Below is a small trained network, with its code and all its weights. Each question gives an input and a class and asks what happens when units are switched off, that is, made to give their printed mean instead of their output.

import numpy as np


def w(rows, s, z=0):
    codes = np.array(rows[::2]) - 128.0
    scale = np.full(codes.shape[1], s)
    scale[-1] = z or s
    return codes * scale


def f(y):
    return np.maximum(y, 0)


def log_softmax(a):
    a = a - a.max(-1, keepdims=True)
    return a - np.log(np.exp(a).sum(-1, keepdims=True))


def net(x, mask):
    res = np.array(x, float).reshape(1, 6) / 4 @ E
    y = f(res @ A[0][:, :-1].T + A[0][:, -1])
    res = res + np.where(mask, y, B[0][:, -1]) @ B[0][:, :-1]
    return log_softmax(res[-1] @ U[:, :-1].T + U[:, -1])


A, B = {}, {}
E = w([
[154,199,48,2,178,223,142,122,80],'x0',
[123,131,127,140,139,141,121,129,133],'x1',
[127,123,126,123,122,126,128,127,124],'x2',
[126,126,129,127,128,130,130,130,130],'x3',
[175,28,78,77,218,69,10,128,192],'x4',
[231,33,215,144,194,172,168,158,19],'x5',
],0.0093)
A[0] = w([
[125,122,126,136,121,154,120,136,138,85],'n0',
[165,51,80,78,200,60,48,151,177,81],'n1',
[81,223,199,177,42,187,215,152,72,88],'n2',
[126,136,130,138,148,135,135,128,141,78],'n3',
[135,93,173,193,85,91,108,113,165,114],'n4',
[119,161,75,37,193,176,139,132,89,116],'n5',
[145,181,45,30,181,196,145,116,104,142],'n6',
[144,160,75,58,165,168,149,125,99,98],'n7',
[171,50,94,72,212,68,34,143,194,79],'n8',
[144,133,119,123,119,114,135,147,128,85],'n9',
[86,69,199,235,90,33,125,130,157,134],'n10',
[114,92,169,192,118,57,123,140,151,114],'n11',
[111,80,176,207,119,49,143,135,171,132],'n12',
[198,31,207,149,207,179,179,139,31,2],'n13',
[114,191,141,160,72,152,215,148,99,59],'n14',
[2,222,19,114,63,81,93,80,244,43],'n15',
],0.0074,0.0041)
B[0] = w([
[151,125,124,100,133,132,141,110,120,128],'n0',
[53,90,70,169,164,104,173,44,170,242],'n1',
[54,76,27,195,197,94,172,32,188,224],'n2',
[140,126,129,127,106,132,138,119,134,128],'n3',
[115,164,151,80,76,175,92,121,104,182],'n4',
[119,183,139,94,63,163,76,133,128,197],'n5',
[103,197,164,58,47,228,41,152,111,216],'n6',
[111,183,141,93,84,160,90,143,132,183],'n7',
[54,104,62,194,166,104,178,48,137,252],'n8',
[130,121,119,140,107,119,116,136,133,128],'n9',
[106,211,116,47,68,199,51,152,115,223],'n10',
[125,176,146,78,70,190,79,128,86,187],'n11',
[110,216,139,82,60,195,72,148,122,201],'n12',
[226,70,214,147,183,47,170,214,141,224],'n13',
[76,110,68,166,158,97,149,60,162,186],'n14',
[255,37,236,159,195,51,193,251,63,253],'n15',
],0.0077,0.014)
U = w([
[102,213,133,59,47,225,50,140,118,254],'0',
[50,101,15,192,163,101,160,14,138,128],'1',
[253,80,214,147,160,66,155,235,114,4],'2',
],0.011,0.0017)

Each question gives the input, the list of numbers given to net, and the class t.
The units are the neurons (one row each of A and B). Each row of codes is followed by its name. A weight is (code - 128) times the scale printed after its matrix; where a second scale follows, it is the last column's (A, B and U).
mask holds one flag per neuron, in row order. A switched-off neuron (its flag False) gives its mean, the last column of its row in B, instead of its output. The means were averaged over made-up inputs and are rounded, as every weight is.
A unit's drop is (log p(t) with every unit on - log p(t) with that unit switched off) / (log p(t) with every unit on - log p(t) with every unit switched off).
The circuit of an input: a set's keep is (log p(t) with only the set's units on - log p(t) with every unit switched off) / (log p(t) with every unit on - log p(t) with every unit switched off). Starting from the 12 units with the biggest drops (on a tie, the unit counted first), units are removed one at a time, each time the one whose removal leaves the highest keep (on an exact tie, the one counted first), for as long as the keep stays at least 0.8.
units of the circuit, in order: the units of the circuit, biggest drop first
unit that matters most: the unit with the biggest drop
k most important neurons: the k neurons with the biggest drops, biggest first
drop of u: that unit's drop, to one decimal
input [-3,-2,0,1,-3,1], class 0: 3 most important neurons	(n8, n1, n10)
input [-2,0,8,5,2,2], class 0: units of the circuit, in order	(n15, n2)
input [-2,2,-3,-8,-6,5], class 1: unit that matters most	n2
input [-4,2,2,-3,2,-5], class 2: 2 most important neurons	(n15, n6)
input [4,-4,3,8,0,5], class 2: 4 most important neurons	(n13, n10, n12, n11)
input [0,0,1,-8,-3,-4], class 2: 3 most important neurons	(n15, n8, n1)
input [-3,-2,4,5,6,5], class 1: 2 most important neurons	(n15, n8)
input [1,4,5,-4,-5,5], class 1: 2 most important neurons	(n15, n2)
input [-3,-3,-5,8,-4,-5], class 2: 3 most important neurons	(n15, n8, n1)
input [2,4,8,5,4,-5], class 2: 2 most important neurons	(n15, n2)
input [-1,3,-3,-8,-7,-6], class 1: 3 most important neurons	(n2, n14, n13)
input [2,4,8,1,3,-6], class 2: drop of n15	0.8
input [2,-6,-4,2,-3,1], class 1: drop of n12	0.3
input [-8,-1,-7,3,5,2], class 0: drop of n12	0.0
input [-6,-7,0,-2,-5,3], class 0: unit that matters most	n10
